Below are the code and all the weights of a small trained network. Each question names an input and a class and asks about switching units off, where a switched-off unit gives its printed mean instead of its output.

import numpy as np


def w(rows, s, z=0):
    codes = np.array(rows[::2]) - 128.0
    scale = np.full(codes.shape[1], s)
    scale[-1] = z or s
    return codes * scale


def f(y):
    return np.maximum(y, 0)


def log_softmax(a):
    a = a - a.max(-1, keepdims=True)
    return a - np.log(np.exp(a).sum(-1, keepdims=True))


def net(x, mask):
    res = np.array(x, float).reshape(1, 8) / 4 @ E
    y = f(res @ A[0][:, :-1].T + A[0][:, -1])
    res = res + np.where(mask, y, B[0][:, -1]) @ B[0][:, :-1]
    return log_softmax(res[-1] @ U[:, :-1].T + U[:, -1])


A, B = {}, {}
E = w([
[177,103,115],'x0',
[86,203,115],'x1',
[212,149,225],'x2',
[133,199,195],'x3',
[84,201,189],'x4',
[205,155,48],'x5',
[123,69,106],'x6',
[149,157,3],'x7',
],0.0075)
A[0] = w([
[28,159,193,142],'N0',
[58,62,235,157],'N1',
[113,197,147,251],'N2',
[251,83,52,241],'N3',
[107,149,19,54],'N4',
[124,50,113,215],'N5',
[110,193,97,119],'N6',
[192,211,165,255],'N7',
[78,85,201,144],'N8',
[137,121,191,243],'N9',
[111,81,175,87],'N10',
],0.012,0.0064)
B[0] = w([
[108,95,186,208],'N0',
[6,83,167,218],'N1',
[130,244,208,207],'N2',
[106,120,247,251],'N3',
[55,77,104,187],'N4',
[190,192,229,198],'N5',
[28,140,117,161],'N6',
[138,200,209,228],'N7',
[1,93,172,189],'N8',
[47,147,210,207],'N9',
[8,87,115,155],'N10',
],0.0063,0.013)
U = w([
[174,95,156,224],'0',
[98,214,181,192],'1',
[201,145,36,3],'2',
[30,74,112,105],'3',
[210,138,6,20],'4',
[101,204,82,124],'5',
[57,146,60,109],'6',
],0.011,0.0067)

Each question gives the input, the list of numbers given to net, and the class t.
The units are the neurons (one row each of A and B). Each row of codes is followed by its name. A weight is (code - 128) times the scale printed after its matrix; where a second scale follows, it is the last column's (A, B and U).
mask holds one flag per neuron, in row order. A switched-off neuron (its flag False) gives its mean, the last column of its row in B, instead of its output. The means were averaged over made-up inputs and are rounded, as every weight is.
A unit's drop is (log p(t) with every unit on - log p(t) with that unit switched off) / (log p(t) with every unit on - log p(t) with every unit switched off).
The circuit of an input: a set's keep is (log p(t) with only the set's units on - log p(t) with every unit switched off) / (log p(t) with every unit on - log p(t) with every unit switched off). Starting from all 11 units, units are removed one at a time, each time the one whose removal leaves the highest keep (on an exact tie, the one counted first), for as long as the keep stays at least 0.8.
circuit, biggest first: the units of the circuit, biggest drop first
most important unit: the unit with the biggest drop
k most important neurons: the k neurons with the biggest drops, biggest first
drop when u is switched off: that unit's drop, to one decimal
input [-2,2,2,-8,-7,8,-4,-2], class 0: most important unit	N2
input [-8,2,-3,-2,8,-5,-3,-4], class 3: circuit, biggest first	N1, N8
input [-4,-8,1,-5,-4,8,-6,-1], class 0: circuit, biggest first	N2, N9, N1
input [7,4,-8,-5,8,-3,-5,1], class 6: 2 most important neurons	N3, N7
input [-2,-5,4,1,6,-5,-1,-6], class 3: 4 most important neurons	N1, N8, N10, N5
input [2,6,2,3,-1,-7,2,-3], class 3: 3 most important neurons	N1, N5, N8
input [-1,-8,6,5,-3,-6,5,2], class 3: circuit, biggest first	N2, N1
input [5,4,3,2,1,-7,4,-4], class 3: circuit, biggest first	N1, N8
input [-2,3,-7,3,3,-6,4,0], class 3: circuit, biggest first	N7, N1
input [-8,3,-4,4,-3,8,1,7], class 6: 2 most important neurons	N4, N5
input [6,-4,-5,0,-6,7,-6,0], class 0: 2 most important neurons	N3, N2
input [-3,-6,0,2,-5,7,6,-1], class 0: 2 most important neurons	N2, N7
input [-6,-2,-2,-4,8,-7,-5,1], class 3: drop when N3 is switched off	0.1
input [8,-6,-1,-7,-1,1,0,6], class 0: most important unit	N3
input [-8,-6,1,-7,-3,8,-6,-2], class 0: drop when N2 is switched off	0.3
input [6,-8,7,0,1,-8,-1,-8], class 3: drop when N1 is switched off	0.1
